Rows near named flat spaces through zero
q782_q137: [ -1  19   9  -9   0 -54  -2  -8 -42 -32   3  -8  24 -11  20   0   0   3
  28  11 -25  -8   5]
q226_q353: [ 12  -8  18  -9 -10   0 -18   1   9 -17  11  -2   3  11 -12 -13 -11  10
 -14 -16  -2   9 -12]
q752_q484: [  9 -10  34   0 -20  -2 -29 -37  -8   5  -6   9   1 -11  11  -7  16  -4
   9 -34 -54 -13  34]
q386_q362: [ 22 -23  -2 -25 -19  28 -12  24 -18  32 -13  -9  -6  16 -12   1  22  -9
  17 -33  12  24  33]
q752_q484: [  1  22 -14 -10  -5  17  11  32  -6  -9  21   7  -1   3 -12 -12  -7 -15
  -9 -10 -11  18  -6]
q386_q362: [  1 -21  28  10  13  39  -5 -23  74   1  10  29 -18  11 -23  -2  -4   8
 -37 -24  -3  -9   0]
q782_q137: [  6  -3  -6   0  -4  -7   8  12 -12   2  -2  -5  12  -9  -3   8   9  -1
  17  -7  17  14  16]
q226_q353: [  1  34  29   6   5 -26  -5  -2  36 -80  60  19  18  -5 -24 -28 -40  17
 -43 -11 -23   8 -45]
q752_q484: [  8  10 -15 -15 -16   1   3  22  11  -1 -18 -21 -28   0  22   9   8   1
 -13  37  49 -11 -41]
q752_q484: [  7   2 -22 -30 -17  15  12  41 -42   3 -21  -8   7   8  18  -4  -4 -22
  19   7 -14  10  -3]
q386_q362: [  4  10  21  16 -44   3 -49 -43 -10  13  -4  -8 -25 -22  25 -23   7  -4
 -23 -12 -54 -22 -10]
q752_q484: [-25  11 -38  62  13   2  46  21 -26 -15  34  17  69 -44 -32 -13 -46 -11
  13 -16 -19  52  11]
q386_q362: [ 15  16  17   1 -47   6 -33 -19   0  10  -5  -7 -30 -27  25  -8  27  -9
 -14 -16 -24 -15   1]
q226_q353: [-19  39 -12   7  22  -2  28  16  23 -41  31  19   2  -1  -6 -10 -31  -4
 -29  25 -11  -6 -43]
q782_q137: [-13   9   8 -20  26 -63  -4 -16 -38 -40  -6 -13  21  22  24  -2 -24  17
  19  46 -20 -27 -28]
q226_q353: [-26  13 -11  21  31  10  19 -12   0   6  15  24   8   0 -11  -4 -14 -10
  -2   1 -39  -5  13]
q386_q362: [ -5   4   8 -33  55  -8  30  13  28 -16  16  24  -3  37 -23  20  11   4
  12   1  17  -7  24]
q782_q137: [-18  20 -43   0  -1  32  14  16 -36  52 -22  -3 -26  -1  21   4  16 -32
  11  22 -19 -11  10]
q782_q137: [  6 -12   3 -56   8  10  -5  27 -34  -9 -15   0   4  51   7 -12 -17  -9
  12   4 -35  -2  -6]
q226_q353: [  4  26   4 -18   1 -27 -13   3 -18  -8  18  -9 -12   7  -2  -2  17   3
   5  -1   1  -2   5]
q782_q137: [-21   1 -22  13   8  29  -1 -10  11  29 -18  -2 -30  11  14  -4 -13  -6
 -26  37  -3 -24 -35]
q386_q362: [ -8 -12  -4   9  18  20  25  10  40 -19  -1  16  10   6  -7   1 -30   4
 -21  16  14   0 -31]
q226_q353: [ 18 -11 -14 -48 -18  20 -24  31 -29  38 -27 -30 -37  40   8   0  22  -5
   5   8  28   2  -6]
q226_q353: [  7  12  24 -22  15 -30 -26  -4  -5 -29  41  -2   2  30 -30 -17  -6  19
  -7 -20 -10  10   1]
q752_q484: [ 20  18  -1 -30 -20   0   7  34   8 -17   0  -6 -16  -3   9   7  19  -7
  -2   2  29   3 -11]
q752_q484: [  6  17 -13 -47  14  22  19  55 -18 -10  21  13   1  37 -24  -9  -3 -19
   7 -19 -14  24  12]
q782_q137: [ 20 -11  49  25 -23 -50 -23 -33  35 -66  22  -4  35 -35  -5  -8 -18  36
 -15 -19  14   7 -23]
q226_q353: [ -4 -33  20  40 -17  53  -9 -27  30   1   2  32  24 -17 -14 -27 -40  -7
 -30 -43 -65  12   0]
q782_q137: [-29  56 -13  32   2 -26   1 -37 -23  12  11   5 -20 -39  30   1  19 -16
   0  24 -46 -35   7]
q386_q362: [-10   8  15   6  36 -30  -6 -30   2   5  26   8  -1  10 -24   9  19  14
  14 -14  -3  -6  40]
q386_q362: [-10  -1 -15 -25  30  -5  26  27 -14 -17  -5   4  16  29   0   3 -22  -2
  12  25   0   0 -13]
q782_q137: [ -8   1 -30   6 -19  -8   5   9 -46  13 -35 -23   7 -15  38   1  -9 -10
  17  39  -2  -8 -23]
q226_q353: [  9   2  18 -14  16 -51  -9  -6  -5 -24  17 -12  10  10 -13  10  13  24
  18  -2  31   4  12]
q752_q484: [  2 -17  12  27  -5 -23  12 -17 -17 -12  -2   8  49 -37   1   9   1   1
  36 -27 -16  16  42]
q386_q362: [ 20 -34  -8 -59   1  48   9  55 -13  18 -24   2  -2  53 -12   0   0 -16
  16 -18   6  22  16]
q752_q484: [ -9  50 -17  39 -46  43 -10   9 -13  -2  41  16  -5 -43  -5 -46 -26 -32
 -45 -30 -77  21 -23]
[ 15  -9   7  -5 -22   7  -4  11  -3  -6  -3  -2  10  -8   0  -4   0  -3
   3 -19  -2  14   5]  q782_q137
[-30  13 -32  24  32 -26  17 -16 -13  20 -13 -14  -8  -3  15  17  -1   7
   8  58  29 -23 -17]  q782_q137
[  0  27 -35 -19 -27  33   5  47 -23   7  -7 -11 -22   6  17 -17 -13 -25
 -20  23  -7   6 -43]  q752_q484
[-16  -6 -14   0  24 -15   5   1 -35  -3  -1  -5  24  20  -4  -8 -29   5
  13  19 -16   4  -9]  q386_q362
[-15  14 -25  47 -12 -22   9 -17 -11  15 -12 -18   2 -48  24  12   6   1
   6  32  26  -8 -12]  q782_q137
[ 41 -51  33 -61   0 -17 -44  26  10 -25   2 -34   1  74 -37 -10 -14  45
  -8 -14  68  28 -28]  q226_q353
[  8 -32  25  -8  21 -26 -19 -19  -4  -2   8  -5  20  25 -28   3   2  26
  19 -25  13  13  31]  q226_q353
[ -9 -11  23  11  21  -5 -27 -47  32  14   4   3 -25  18  -9   0   4  20
 -21   3  -1 -26  -3]  q752_q484
[-24  14 -22  39  29 -44  48 -24 -12  15 -20   4  19 -51  27  47  36  -6
  52  31  27 -21  47]  q226_q353
[ -5   3   0  19   9 -51   6 -14 -10 -21   1 -15  23 -20   7  12  -2  19
  18  22  30  -1  -6]  q782_q137
[  5  -5  -4  38 -25  18  10  -1  43  -6  -2   1   2 -40   3   3  -7   3
 -26   1  33   8 -26]  q386_q362
[ 38  23  28 -53 -63  10 -44   4  20  -1 -24 -19 -72  -1  48   1  49 -10
 -28   5   7 -39 -30]  q752_q484
[ 40 -48  43  25 -52 -33 -10 -19  44 -45 -25 -17  39 -55  18  17   2  32
   5 -16  63  12 -13]  q226_q353
[-10   0 -22 -15 -14  53  -7  12 -15  33 -30   1 -31  22  25 -17 -14 -26
 -20  22 -42 -19 -29]  q782_q137
[  8  23  -6 -51  -2 -17   4  29 -42  -8 -10  -8 -10  19  23   6  20 -16
  27  13 -14 -10   9]  q386_q362
[ 20   0  -1  -8 -43   1  -2  21 -36  -5 -10  -8  20 -27  16  -5   9 -17
  22 -25 -18  20  18]  q782_q137
[ 13  -2  15 -36  17  -8   5  16  11 -12   8   6  -5  26 -14  12  18   4
  12 -13  18   2  21]  q752_q484
[  2 -26  18 -16  -3   0 -29 -33 -14  25 -35  -9 -16  21  24   2  10   4
  10   8 -25 -30   8]  q752_q484

Rows near named flat spaces through zero (a row that begins with a name and a colon came from that space)
q669q507: [ -5  15   8 -29  -2  -8  -5   2 -51 -29  21  -4  29   8  32 -16  18  36
   4   6 -31  22  -8]
q508q48: [-32   7 -58  34   2 -43 -16   7  -8 -15  43 -36  33  17  -4   0   0  19
 -32  13   0 -30  17]
q391q110: [ 18  60  14 -21  -4  -6 -16 -32 -31  11 -14 -25 -16  12  22 -21 -31  16
   5  51   6  10 -28]
q189q650: [-14  27 -33  14  -7 -29 -20  -3  -6   2  16 -33  16   9  12 -25   1   2
 -18  14  -1 -16  -3]
q669q507: [ 14  -4 -28  29   7 -17   9   3  59  -1   3 -28   5  -5 -22   4 -16 -26
   6  29  50   1  21]
q669q507: [ 14 -10 -16   9   4 -18  10   2  22 -10  -4  -3  31   4  -7 -12  17 -22
  -9 -14  -1   6  -6]
q189q650: [  3 -13  10  -5   2   5  12   4  34  17 -14  12  -8 -13  -6  13   5 -26
  -1 -21  14  -2   8]
q669q507: [ -5  -1  21 -12  -5  21  -7  -2 -37  -1  -5  19 -15   2   8  -3   2  19
   7  -8 -27   3 -12]
q391q110: [ -1 -20  15  36 -19  66 -25  14  -5  12 -13  10 -77 -18 -17 -22 -23   5
  55  25   8  -1   4]
q252q342: [-38 -25  -3  28 -10  42 -17  33   6   0  36  -9 -58 -27  -9  22 -23  32
  43  33  33 -10  55]
q252q342: [-11  43  43 -55 -12  21  -7  10  20  24  10 -26 -48 -42  50   7 -16  11
  47  46  55  29  39]
q508q48: [ 17 -10  40 -23   3  33  16   2  18   4 -15  17 -31 -19  -1  21 -12  -2
  34  11  25  25  12]
q322q480: [-13 -36 -20  21   4  -4  14  28  58  -2  19  -5   5 -19 -17  22  10 -21
   5 -12  35  -6  43]
q322q480: [  7  59 -57  47  -9 -41 -31 -20  45  29  -2 -75 -11   7  -5 -42 -38 -30
 -11  66  54 -26  -5]
q252q342: [ 16 -15  -1  11   3  -2  11  -9  23  16 -31  20   5   5 -21  -2   8 -37
 -19 -35 -10 -11 -22]
q391q110: [-30 -10 -14  11  -5  -1 -14   9 -39  -6  19   9   7   9   2  -1  13  23
 -18 -22 -36 -22  -1]
q189q650: [ -8  18 -26  15   0 -27  -7  -7  25  20   0 -22   6   4  -4  -3  -6 -20
 -26   1  16 -24   1]
q189q650: [ 43   9  -9  13   2 -11   4 -17  13 -11 -26 -10  21  14 -10 -37   0 -25
   6  15   0  20 -33]
q189q650: [-14  -4  -9  10  -8   2  -9  13  12   7   7  -7  -7 -10   4 -10   8  -7
   4  -7   4  -8  11]
q391q110: [ 21  23  18 -33  12 -13  16 -17  -2  -9  -4  -7  15   5  10  16 -12   9
   1  24  15  23  -4]
q669q507: [-10  14 -10 -24   3 -35   3   0 -16 -11  16  -7  46   9  24  -5  26   5
 -28 -20 -21   1  -4]
q252q342: [ 21 -23  32  -2 -12  44   0   6   3   8 -36  33 -29 -14  -2 -28  16 -23
  32 -26 -19  18 -21]
q322q480: [-21  45 -31  10 -20 -24 -41  -1 -37   2  18 -40  12  10  34 -60  11  12
 -11  16 -25 -13 -18]
q508q48: [  23   10  -52   83  -25    3  -48  -13  -18    5  -31  -22   -7   27
  -22 -106    2  -31    2   10  -41  -22  -65]
q322q480: [ -8   8 -28  31 -10  -3 -24   3 -12  -4  10 -21  -3   7  -1 -33  -3   5
   3  17  -7 -11  -6]
q508q48: [-10  11 -12 -11   5 -28   3  -3  -4  -2  12  -8  27   7   9   7   9   3
 -25  -9  -5  -7   2]
q391q110: [ -1  -3  -1  -4   4   0   4   8  -3 -18  18  -9   6  -3   4   8  -3  17
  14  19  11  13  17]
q252q342: [-22   0 -34  19   9 -25  -4   4 -16 -22  39 -22  22  14  -8  19 -11  32
 -16  22   4 -14  20]
q508q48: [ 50  37  28 -28   0  -6   8 -37  10  22 -57   5   3   8   9 -30  -3 -39
  -5  -1  -4  19 -53]
q508q48: [ -5  23  13 -37  16 -26  18 -20  -3  11   1   2  14   8   7  47 -13   9
 -34  -3  10  -8   4]
q252q342: [-51   5 -36  28   2  -9 -23  12 -39 -16  60 -29 -10   9  -5  30 -28  61
  -8  41   8 -31  39]
q669q507: [  2 -10   9 -20  13 -11  13 -12 -60 -30   5  29  41  28   0  16  15  33
 -27 -26 -53   5 -25]
q252q342: [ 38  -9  11 -22   6  -8  25   7  34 -27  -7  -4  36 -10  11 -18  24 -22
  26   4  16  49   2]
q252q342: [ 29   1   5 -20   4 -11  12   1 -15 -41   4  -4  46   7  18 -28  24   8
  17   8 -16  45 -14]
q669q507: [ 17 -22   5  -1   9   0  13  -7 -30 -26  -9  27  30  20 -12  -1  15   8
 -10 -24 -39  10 -26]
q322q480: [ 25  16   7   9   2   9  -4 -26 -18   4 -25   2 -16  16 -14  -9 -26   2
   2  24  -5   1 -32]
q189q650: [-68  -1 -19   4 -24   4 -34  42 -14   8  51 -19 -15 -25  35 -14  27  23
   5 -14  -8 -24  44]
q508q48: [  5 -21  13   2 -12  26  -5  14  -6  -3 -12  20  -8  -9   5 -29  25 -11
  21 -26 -24  12 -11]
q322q480: [-11   8 -14   4  -6 -12  -9   6   3   1  11 -15   8  -2  11 -14   9  -2
  -5   0   0  -5   5]
q508q48: [-45 -39 -19  16   5  10   5  46  16 -31  68 -15  -7 -23  -6  48  -5  43
  28  26  40   1  81]
q189q650: [-42 -21  -8  21 -12  24 -19  27  -6   8  26   2 -35 -16  -2  10  -1  18
  12  -5   1 -23  32]
q391q110: [ 41 -20   4 -15  18 -24  47   2 103   6 -25   1  32 -18 -16  23  14 -68
  -2 -20  54  25  17]
q322q480: [  1  -3  68 -80  17  15  39  -5  -3   7  -8  42  -6 -16  18  73   0  15
  -1 -25   8  23  19]
q322q480: [-42  32  27 -54 -11   3 -17   8 -60   1  32  -3  -6  -9  54   8  11  50
   0   0 -23   3  15]
q189q650: [  2  27 -17   3   4 -26  -6 -17 -18  -5   5 -20  18  19   2  -5 -12  11
 -20  20  -4  -7 -14]
q391q110: [-13 -33   5   4   5  32   5  35 -20 -55  55  -8 -11 -15   0  26 -12  63
  60  54  24  36  56]
q391q110: [-11  33  12 -21  -1   1 -16 -17 -73 -13  15  -5  -3  19  20   1 -17  54
  -4  29 -27   2 -16]
q669q507: [ 18 -13   7   5  -7  18  -2   6  -8 -15 -10   8   2  -2   2 -32  15  -4
  24  -3 -16  22 -15]
[-31 -10   0   9  -5  25  -7  30  35   8  35 -22 -49 -34   1  31 -25  17
  39  40  59  -2  65]  q252q342
[  1  15   0 -36   2 -26   0   2 -62 -49  29  -7  63  18  39 -25  34  41
  -4   1 -45  34 -14]  q669q507
[ -9   0 -33  49 -12  -1 -30  -8 -33   7  -9  -1  -4  23 -17 -41   1  -3
 -21 -12 -42 -35 -36]  q508q48
[-37  -5  10 -36   1  -8  10  27  20   4  34  -3   6 -26  27  35  19   9
  -1 -18  21   1  50]  q322q480
[ 14   2 -19  35  -6   7 -14   0  13  -3  -4 -21 -14   1 -13 -30 -15  -8
  21  33  16   3  -5]  q508q48
[ 12  35  -6  -3   6 -26  -3 -35 -12  20 -23  -5   9  24  -4  -2 -17 -10
 -38   1 -10 -19 -36]  q508q48
[-40   7 -15  11 -20  11 -38  19 -66 -17  36 -11  -5   3  27 -36  16  46
  10   5 -42  -9   2]  q322q480
[ -7  -6  16   3 -26  27 -17  13  36  50 -37  17 -39 -29  12 -42  28 -57
   9 -51  -9 -15 -12]  q669q507
[ 23  23 -15  -1   3 -32   4 -16  25   7 -17 -19  27   8   3 -22   5 -31
 -18   2   8   3 -20]  q189q650
[ 17 -21  -3  12   5  -2  14  -1  34   6 -21  13   8  -1 -20   0   9 -33
  -7 -24   4  -1  -7]  q252q342
[ 35  -6  34 -13   6  26  19 -10  32  12 -35  17 -27 -12 -13  12 -17 -22
  26   9  26  22  -5]  q391q110
[-26   5  28 -15  -6  25 -10  -7 -31  32 -10  27 -42  -3   3  26 -12  15
 -13 -22 -19 -27  -5]  q669q507
[-37 -51  27  -6 -24  63 -14  58 -17 -16  29  27 -36 -41  25 -16  40  24
  61 -28 -20  21  41]  q189q650
[ -9 -18   5 -10   4   1  13  14  21  -1   9   8   5 -12   0  23  10  -4
   1 -16  11   3  23]  q322q480
[-10 -24   3 -11 -11   4  -1  25  -8 -15   8  16  25 -10  21 -28  50  -7
   6 -45 -34  13   1]  q508q48
[-21  12 -17 -14   2 -42   5  -2  25  25   1  -4  32   0  12   9  24 -30
 -51 -46  -5 -28   2]  q669q507
[ 43   9 -27 -14  26 -74  40 -24  47 -17 -15 -12  93  25  -9   3  23 -46
 -51 -22   7  14 -23]  q252q342
[ -2  29  10 -22  -2  -9  -6 -14 -21  11  -6  -3   0   6  18  -5  -2   6
 -13   1 -11  -3 -15]  q252q342
[-15  -2  25 -35   9  -1  18  -1   5  15   1  20  -5  -8   5  49  -1   5
 -17 -23   7  -7  17]  q189q650
[-18  -4 -12  13  -5  10 -20  10 -69 -40  37  -6   8  15   8 -15   0  59
  15  25 -34   6   1]  q252q342
[-33 -18 -11  -6  -5 -14  -5  18 -30  -9  21  16  33   4  15  -5  42  10
 -28 -54 -48 -16   1]  q508q48
[ 18 -12   8 -28  21 -17  36   7  30 -31  18  -5  36  -7   1  37   3   6
  11  16  34  36  31]  q391q110
[ 10  -4  10  -7   2   2  14   2  54  22 -17   1 -12 -18  -5  12  -2 -36
   4  -8  34   2  13]  q252q342

Rows near named flat spaces through zero (a row that begins with a name and a colon came from that space)
q768-q433: [  4  27 -54 -24 -22 -21 -19  42   3  15  24 -14  -3   3  -8  20 -18   7
 -43   1   7 -41  45]
q930-q103: [  1  35  16 -15  -7   5  -4 -34  20 -11 -18  11 -19  31  13  26   6  33
   6   4  16  20 -16]
q704-q548: [ 39 -61  13   7  37  32 -27  13  37  14  13  34  10  13   9   3  17  25
  37  42 -60  22 -13]
q768-q433: [-17   9  -9   5  38 -34  15 -17 -25 -22   9  18  23 -13 -28 -26   2   2
 -21 -23  -1 -27 -20]
q523-q664: [-12  30  16 -10  21  -5  16 -17 -16 -22 -21   3   5   6 -19 -13  20   6
  12 -11  25 -14 -35]
q768-q433: [  0  -3  14 -14  22 -13  16   3  33 -12  31   8 -29  55   8  12  14  -7
 -10  -4  14 -22 -15]
q930-q103: [  7 -12   9   6 -37  10   7 -16   9  19   7 -23 -22  14  30  39 -12   8
 -14  14 -11  32  29]
q930-q103: [-20  49 -32 -22 -60  21 -32  29  21   6 -42 -23 -21 -27  16 -17 -26 -40
  15 -30  80   2  20]
q930-q103: [ 17 -22  -7   6  19   0  22   0 -11  24 -19 -19  10 -14  -9  14  15   6
 -16  17  28  -3 -21]
q768-q433: [  2 -58  25  20   7  -6  10 -25  24  42  15  -2  17  22   9  14  -4  -7
 -15  24 -22  49  -6]
q648-q801: [  2 -67 -12  37   2 -10  10  -4   3  39   9 -10  19 -35   9  -7 -22 -31
 -30   1  -1  31   9]
q704-q548: [ -1 -33   8   3  21  -5  13 -19  25  -1  26   6 -14  24  16   6   1  -2
 -12  -2 -10   6  -4]
q648-q801: [  4  31  -2  -5  -9 -20   8   3 -24  12 -10 -11  16   7 -21  22   6  19
 -22  13  11  -9  -3]
q768-q433: [ 53 -15  29  29  21  10  26  20 -32 -16 -12  10 -15  -5  -2  30  35  24
  17  29 -11 -12 -32]
q648-q801: [ 23 -50 -58   1  17   5  -7  36  17  20  20 -10  -8 -33  11   0 -13 -11
 -28   0   7 -29  26]
q930-q103: [ 43  12  -9  42  -9 -55 -51  68  20  -3  45  84  13  13  -8  17 -27   2
 -29   8 -41  -6   9]
q930-q103: [  6 -17  -9   5   7 -12   0   6  10  13  16   3   4   6   0   7  -5  -1
 -19   5  -5  -1   5]
q648-q801: [  7  -7   8   9  20 -12  11 -25  19  -8  -1  18 -14  14  11  11   3   8
 -13  -7  20  10 -26]
q930-q103: [ 11  16  -4  26 -32  -9 -23  -3 -17   9 -19  17  18 -32   1  10 -23  14
  -8   4 -14  34  13]
q523-q664: [ 20  -2 -21  34  -2 -38 -19  30 -12  14   9  32  28 -26 -16   3 -20  -2
 -34   2  -9   0   4]
q648-q801: [ 33 -14 -23   5  -1   5 -21  28  23  -6  23  22 -24   1  21  21  -9  15
  -7   8 -20 -11  20]
q523-q664: [-38   5 -15 -31  17  -1  21 -12 -17 -25  29 -26  -5   4 -10 -28   4 -10
  -4 -25 -14 -45  22]
q930-q103: [-19 -67 -36   3  28 -24   4   3  13  30  58  -9  27  -6  -6 -22 -22 -25
 -45  -5 -40 -13  35]
q704-q548: [ 13 -36  19   1  22  54  16  40 -21 -22 -18 -20 -14 -29   0 -39  35 -35
  69   2   1 -29 -19]
q768-q433: [ 38  15 -36   1 -27  11 -17  58 -47  19 -13 -20  17 -42 -20  23   1  25
  -5  32 -21 -28  35]
q523-q664: [  3 -18   5   1 -14   6  36  31 -17 -10  31 -39 -38  11  15  11   8 -32
  -6  -6   2 -36  26]
q930-q103: [-10 -31  23   8   2   2  19 -12  -6  -2  30 -11  -4  15   8  -2   2 -10
   2   3 -40   7  14]
q704-q548: [  5  -3 -27   6  -3 -12  35 -13 -23  -4   1 -30 -25 -23  12  23  -6   4
 -44 -15  31 -21  14]
q704-q548: [-25  32  17 -30 -10  22 -21 -19  30 -21 -11   9 -14  28  11 -18   2  -1
  40 -13   6  12  -5]
q930-q103: [-16  -9 -16  -6   4   8   1   3 -12   2  -3 -16  11 -25  -8 -26  -4 -16
   5 -11   2 -11  10]
q648-q801: [  6 -25  -9  13   0   6  12  15 -38  25 -11 -27  30 -38 -19  -7   4  -7
  -4  16 -12  -3   8]
q648-q801: [ -7  26   1  -2 -10   2  -6 -34  17 -38   3  22 -37   7  30   6 -14  15
   2 -27   2   9   5]
q523-q664: [-38   1   0 -36  -8  12   5 -13  25  19   2 -36  -1  27   1 -14   0 -25
   5  -7  25   2   9]
q523-q664: [ 23  -1  -2  16 -38  -8  11  60  -9   3  24 -18 -34   6  15  27  -6 -32
 -16   1  13 -25  29]
q648-q801: [ -6  -1 -62 -30  24  10  -3 -39   1  13 -23 -21  10 -36  -3   1  -6  41
 -28  -4  22 -11   9]
q704-q548: [  9  30  -2  14 -21 -10 -29  -1  43  -7 -25  40 -21   3  22   8 -20  -7
  -2 -20  54  30 -22]
q768-q433: [  7 -12 -19  24  -6 -20   9   7  20 -35  37  21 -55  -6  40   5 -26 -26
 -31 -43  16 -17  19]
q704-q548: [-29  16  20 -16  -1   9  17 -19   4 -12 -15 -18 -11  14   1 -20  10 -24
  19 -20  36   0 -18]
q523-q664: [-35 -55 -13 -23  24  41   5 -24   0  10   7 -37  18 -25   1 -49   2 -18
  29  -5 -33   1  20]
q648-q801: [  9  19  97  31  -8 -33  25  27 -28  19  -4  13  36  62 -41  17  36 -20
  20  40  -9  23 -54]
q704-q548: [-20  -9  21 -34  26  25  -3 -44  17   6  -2  -6  18  33  -7  -8  20  32
  29  21 -36  18 -11]
q930-q103: [ 13  -5   7   2  45   2  20  -2 -31 -11 -21   3  19 -15 -28 -11  32  17
  13  10   4 -23 -40]
q768-q433: [  5   8 -25  26  -1 -15 -36  10  -6  -7 -14  42  27 -50  -9 -27 -26  -2
  -2 -17  -6  11  -1]
q768-q433: [  5  81 -31 -19 -13   1 -46  20   3 -35 -40  36  -5 -23 -10 -13  -7  21
  19 -23  41 -23 -12]
q648-q801: [-43  22   4  -5 -55 -14 -24   4  30  -1  30   2 -13  23  21 -17 -41 -47
  -5 -33  -2  20  43]
q704-q548: [ -6 -28  18  21  -5 -31  31  50 -46  40  27 -35  44   2 -41  -7   9 -46
 -23  22 -17 -20   9]
q768-q433: [-28  21 -19 -36 -26  16 -24  13   5  20  -4 -28  18   1 -11 -17  -9  -9
  13   3  -3  -5  32]
q523-q664: [-26 -36   2 -18  11  11  40  -2  -4  18  12 -57  -5   8  -2 -15  13 -39
  -5  -5  23 -19   5]
q768-q433: [-14  -5  14 -42   5   9  14  15  22  18  28 -34  -8  63  -7  11  23  -8
   5  22  -4 -24   9]
q704-q548: [-11   2  -5 -23  14  20   2 -45  25 -26   3   2 -32  15  26   2   1  24
   8 -15  -3   2   2]
q704-q548: [  8  -1  -6  17  15  -7 -16  -9  17 -28   2  44 -11 -14  13 -12 -12   4
   4 -21  -3   6 -13]
q523-q664: [  7 -13 -18  -8 -20  29   2  45 -12   2   2 -36 -20 -22   9  -7   2 -27
  17   0   7 -28  30]
q648-q801: [ 29  24   2   9 -14 -15 -12   8   5  -7  10  26 -15  21   9  42  -3  34
 -17  14 -15   2   6]
q523-q664: [  3 -29  -1  -6  10   2  35 -18   0   8  18 -31 -22  16  14  24   9   5
 -24   7   2  -9   9]
q523-q664: [-32 -17  12   4   4 -22 -14 -19  29  39   0  10  45  14 -15 -26 -15 -28
  -9  -1   7  42 -15]
[  9  21 -17 -10  19  13  -4 -15 -28 -11 -34   1  16 -32 -18  -4  14  39
  11   6   1 -11 -15]  q930-q103
[  5  41   1 -18   7  24 -12 -15 -15 -51 -14  19 -21  -7   5  -4  13  41
  36  -9 -22 -19  -2]  q523-q664
[ 19 -37   3  24  16   1   8  28  -5  -6  15   9  -5 -15   3 -10   5 -22
   6   0 -11 -13  -5]  q704-q548
[ 18 -46   5  44  21 -34 -12 -21  19  38   5  42  41  -8  -5   9 -18   9
 -34  17 -19  53 -23]  q768-q433
[ 13 -18   6  35  28 -13  20   4 -32   5 -32   8  28 -44 -23 -19  11 -16
  -2  -3  31   2 -45]  q704-q548
[  3  11 -34 -23 -25   4 -11  17  18  19   7 -24 -17   8  11  24 -12   5
 -23   4  19 -13  33]  q523-q664
[ 26 -25 -13  -5  21  -7   0  28  11  -4  50  11 -15  27   4  23   7  19
 -17  18 -46 -34  21]  q930-q103
[-25   6   3 -10  17 -11  -2 -24   6   8  -9   5  28   4 -18 -23   1  -4
  -1  -7  11   9 -19]  q523-q664
[ 10  71   4 -25   3   4 -29  22  21 -43 -19  40 -24  28  -4  -1  16  19
  33 -11  31 -28 -29]  q930-q103
[-24  38  -9 -13 -48   8 -19   2 -24  -7   0 -17   4 -15   0  -7 -21   0
   8 -10 -26   3  46]  q648-q801
[ 11  13 -18 -11  -5  -2  11   7  -6  -7   8 -15 -24   6   7  25   3  15
 -20   1  10 -26  15]  q523-q664
[ 14 -49 -12  29  30  -4  54  17 -52 -14  14 -30 -11 -47  -4 -11  13 -26
 -19 -13   4 -45   0]  q704-q548
[-17  28  13   7 -18 -23 -14 -33  32  16 -27  21   9  15   4   4 -18  -7
 -14 -13  49  48 -27]  q930-q103
[ -9  -2   5   4 -26  15 -20  -3   1  -4   7   3   0 -10  14 -11 -17  -6
  19  -4 -35  21  28]  q648-q801
[ 28  14   4  34 -52   5 -17   6 -30  10 -23   4   3 -36  12  32 -20  21
  -2  17 -22  38  24]  q930-q103
[  0   1  23  10   9 -10  27  16 -22  -5  -4  -9   2   5 -15  -6  18 -23
   4  -1  21 -17 -24]  q648-q801
[-29  41  29 -13 -31  13   7  19 -56  -9 -16 -33  23  -7 -31 -26  14 -20
  39   1 -16 -14  11]  q648-q801
[ 29 -34  -7  29   5  -2   0  23  -3  46 -33  -4  29 -34 -12   6   2 -13
  -9  24  34  23 -26]  q523-q664
[ -4  15   4   5  -6 -12   3   4 -21  16 -21  -8  27 -12 -22  -3   3  -4
  -6   6  17   5 -12]  q704-q548
[ 11 -31  27   4  17  39   0  43 -11  -3 -13  -6  10 -13 -12 -35  29 -31
  63  15 -12 -11 -21]  q704-q548
[ 49 -35  26  41  26 -14  24  25 -35   5  12  16  12  -2 -15  28  24  18
  -8  36 -37  -7 -22]  q930-q103
[-18 -52  22   8  -5   5  26  -7  -2   5  50 -26 -10  19  17  -5  -5 -29
  -2   1 -52   6  34]  q930-q103
[ 24 -32   8  43  -3 -14  22  23 -12  -8  17   7 -21 -16  16  10  -5 -27
 -16  -8   3  -4   0]  q648-q801
